Below are the code and all the weights of a small trained network. Each question names an input and a class and asks about switching units off, where a switched-off unit gives its printed mean instead of its output.

import numpy as np


def w(rows, s, z=0):
    codes = np.array(rows[::2]) - 128.0
    scale = np.full(codes.shape[1], s)
    scale[-1] = z or s
    return codes * scale


def f(y):
    return np.maximum(y, 0)


def log_softmax(a):
    a = a - a.max(-1, keepdims=True)
    return a - np.log(np.exp(a).sum(-1, keepdims=True))


def net(x, mask):
    res = np.array(x, float).reshape(1, 7) / 4 @ E
    y = f(res @ A[0][:, :-1].T + A[0][:, -1])
    res = res + np.where(mask, y, B[0][:, -1]) @ B[0][:, :-1]
    return log_softmax(res[-1] @ U[:, :-1].T + U[:, -1])


A, B = {}, {}
E = w([
[164,119,158,131,125,78,153,114,150,115],'x0',
[152,154,99,76,172,146,77,62,152,119],'x1',
[49,217,114,113,5,71,91,35,153,163],'x2',
[146,102,130,127,133,125,34,18,104,131],'x3',
[91,143,58,175,177,25,92,154,61,75],'x4',
[30,38,179,3,124,78,164,32,74,67],'x5',
[111,102,159,125,91,114,15,182,194,41],'x6',
],0.0074)
A[0] = w([
[112,175,64,138,77,86,125,120,81,87,137],'N1',
[90,193,83,124,85,42,111,120,129,167,93],'N2',
[105,157,56,165,174,29,126,136,81,52,154],'N3',
[60,234,120,117,125,129,109,89,148,119,96],'N4',
[30,50,221,65,224,106,174,101,88,79,2],'N5',
[112,107,148,99,77,117,25,201,158,61,140],'N6',
[106,128,171,149,131,117,81,129,172,43,167],'N7',
[122,100,186,123,122,176,90,151,185,104,169],'N8',
[183,57,149,99,211,110,113,168,118,142,51],'N9',
[132,100,75,174,177,66,149,151,131,119,161],'N10',
[161,88,124,123,197,162,142,156,110,65,26],'N11',
[155,178,49,114,156,104,176,111,57,139,93],'N12',
[89,167,77,140,146,44,134,164,62,48,155],'N13',
[187,119,185,167,99,212,152,123,172,143,128],'N14',
[102,171,149,114,100,91,120,91,179,180,50],'N15',
[176,103,118,104,187,174,176,160,41,51,108],'N16',
[142,130,123,95,138,124,189,85,231,95,102],'N17',
[157,76,160,164,202,185,160,116,101,110,65],'N18',
[163,95,23,144,154,85,144,144,117,87,142],'N19',
[149,111,218,141,83,185,168,92,201,165,165],'N20',
[169,140,196,134,163,142,110,150,88,152,68],'N21',
[102,181,126,123,41,108,131,111,164,171,124],'N22',
[175,134,144,123,108,160,169,102,41,171,83],'N23',
[81,136,131,132,135,189,72,146,27,114,98],'N24',
[65,89,192,75,140,160,162,107,178,107,92],'N25',
[51,85,118,64,137,99,146,129,115,85,47],'N26',
[164,144,176,95,61,222,169,109,143,125,140],'N27',
[204,170,144,220,148,133,73,164,135,224,62],'N28',
[137,177,138,129,158,145,186,88,31,162,64],'N29',
[157,102,58,103,120,119,196,88,89,229,72],'N30',
[43,51,161,96,122,111,199,56,100,64,18],'N31',
[80,232,133,107,45,87,129,77,151,125,75],'N32',
[86,126,146,42,164,93,175,108,94,126,68],'N33',
[88,123,122,117,103,133,80,156,185,23,87],'N34',
[120,71,176,62,86,186,149,146,135,163,175],'N35',
[111,35,195,44,148,82,103,105,137,126,66],'N36',
[230,164,106,167,96,109,91,166,202,182,129],'N37',
[58,181,123,175,104,103,178,113,191,136,158],'N38',
[159,157,114,206,156,108,98,146,178,202,118],'N39',
[198,2,148,155,232,174,106,165,128,108,36],'N40',
[139,168,116,144,190,102,204,66,59,199,75],'N41',
],0.008,0.0025)
B[0] = w([
[147,99,156,57,103,166,120,137,124,199,199],'N1',
[55,133,157,73,134,115,92,185,118,174,215],'N2',
[196,155,106,50,139,197,110,49,3,126,233],'N3',
[135,147,145,112,147,93,112,167,158,185,197],'N4',
[95,167,129,178,155,171,108,133,164,124,240],'N5',
[176,54,39,156,32,75,201,167,134,97,222],'N6',
[176,70,83,148,98,79,170,81,128,112,193],'N7',
[196,58,85,113,85,72,185,130,71,140,194],'N8',
[113,97,191,92,104,70,89,201,161,186,197],'N9',
[118,125,163,141,119,173,145,112,68,151,192],'N10',
[97,92,142,101,114,102,124,189,172,190,194],'N11',
[151,96,51,157,107,87,142,117,104,109,193],'N12',
[189,123,130,79,134,199,115,81,54,115,228],'N13',
[130,156,122,106,166,166,80,104,76,109,220],'N14',
[100,100,166,109,110,94,111,162,141,156,182],'N15',
[113,122,185,49,116,79,110,164,115,138,217],'N16',
[130,132,105,126,130,170,102,103,115,150,166],'N17',
[134,139,155,89,160,106,122,171,156,176,203],'N18',
[97,153,152,62,157,176,89,58,65,169,187],'N19',
[167,112,132,62,136,168,111,62,31,121,219],'N20',
[100,148,161,141,133,117,122,83,129,154,165],'N21',
[98,107,177,90,101,133,117,159,157,192,208],'N22',
[169,99,70,164,82,92,155,161,111,114,182],'N23',
[142,134,127,145,121,100,125,141,105,141,164],'N24',
[95,163,129,174,165,169,95,82,134,84,193],'N25',
[67,177,128,184,124,166,80,85,151,83,202],'N26',
[191,64,128,88,138,172,111,70,65,147,209],'N27',
[64,170,154,219,146,141,96,146,137,94,254],'N28',
[185,68,119,143,72,100,196,192,198,78,193],'N29',
[221,99,128,180,86,57,211,162,178,110,203],'N30',
[95,159,157,213,169,173,114,137,167,95,237],'N31',
[99,110,166,61,175,76,108,195,174,178,231],'N32',
[91,175,91,168,141,140,111,145,149,75,201],'N33',
[190,67,91,155,32,75,150,120,178,92,196],'N34',
[175,137,107,146,141,181,81,74,93,131,202],'N35',
[92,139,115,174,136,110,118,156,95,93,209],'N36',
[108,183,130,208,161,167,134,95,155,82,248],'N37',
[103,98,155,113,123,140,127,158,97,160,197],'N38',
[74,169,107,231,179,160,95,117,162,70,225],'N39',
[94,69,207,60,144,61,107,199,169,164,250],'N40',
[152,105,76,121,81,92,232,151,166,71,216],'N41',
],0.007,0.0089)
U = w([
[73,98,188,85,137,77,103,183,209,219,56],'0',
[221,69,1,176,69,51,210,154,208,55,109],'1',
[70,178,112,212,179,178,89,128,186,65,5],'2',
[191,117,110,88,154,198,99,85,66,148,237],'3',
],0.0079,0.0022)

Each question gives the input, the list of numbers given to net, and the class t.
The units are the neurons (one row each of A and B). Each row of codes is followed by its name. A weight is (code - 128) times the scale printed after its matrix; where a second scale follows, it is the last column's (A, B and U).
mask holds one flag per neuron, in row order. A switched-off neuron (its flag False) gives its mean, the last column of its row in B, instead of its output. The means were averaged over made-up inputs and are rounded, as every weight is.
A unit's drop is (log p(t) with every unit on - log p(t) with that unit switched off) / (log p(t) with every unit on - log p(t) with every unit switched off).
The circuit of an input: a set's keep is (log p(t) with only the set's units on - log p(t) with every unit switched off) / (log p(t) with every unit on - log p(t) with every unit switched off). Starting from the 12 units with the biggest drops (on a tie, the unit counted first), units are removed one at a time, each time the one whose removal leaves the highest keep (on an exact tie, the one counted first), for as long as the keep stays at least 0.8.
units of the circuit, in order: the units of the circuit, biggest drop first
top k neurons: the k neurons with the biggest drops, biggest first
drop of u: that unit's drop, to one decimal
input [-6,-3,-8,3,7,1,-4], class 0: top neuron => N40
input [7,-4,-1,1,8,8,-5], class 2: top 2 neurons => N31, N5
input [-7,1,-2,-1,-3,6,-5], class 2: units of the circuit, in order => N5, N31
input [5,-3,0,7,-5,8,-8], class 1: top 4 neurons => N30, N41, N29, N23
input [2,0,-4,7,7,1,5], class 3: top 3 neurons => N3, N19, N13
input [7,2,6,-1,-8,2,-8], class 1: top 3 neurons => N30, N41, N29
input [6,6,5,8,-5,-4,-1], class 0: top 2 neurons => N32, N3
input [-5,8,4,-4,-4,7,6], class 2: top 3 neurons => N25, N26, N31
input [2,3,-7,0,6,-3,4], class 0: top 2 neurons => N40, N9
input [2,-3,-5,-6,7,-2,6], class 3: top 3 neurons => N3, N19, N13
input [8,-1,1,-6,-6,-6,-1], class 2: top 4 neurons => N37, N28, N39, N3
input [0,-7,-7,-8,4,0,7], class 0: top 3 neurons => N40, N16, N9
input [7,7,7,-2,-8,-6,7], class 3: top 2 neurons => N20, N27
input [6,2,-3,8,0,-2,0], class 0: top 2 neurons => N40, N3
input [-8,5,6,-1,8,-2,2], class 3: units of the circuit, in order => N3
input [1,-5,-7,4,-4,8,-7], class 2: top 2 neurons => N5, N31
input [-1,7,5,8,-1,-5,1], class 0: drop of N36 => 0.1
input [2,-4,-2,-6,2,3,1], class 2: drop of N1 => 0.2
input [2,-8,4,-6,-8,7,2], class 3: drop of N35 => 0.3
input [-7,1,8,-4,7,-7,-5], class 0: units of the circuit, in order => N2
input [4,-8,-5,-3,-7,-1,-8], class 1: drop of N41 => 0.4
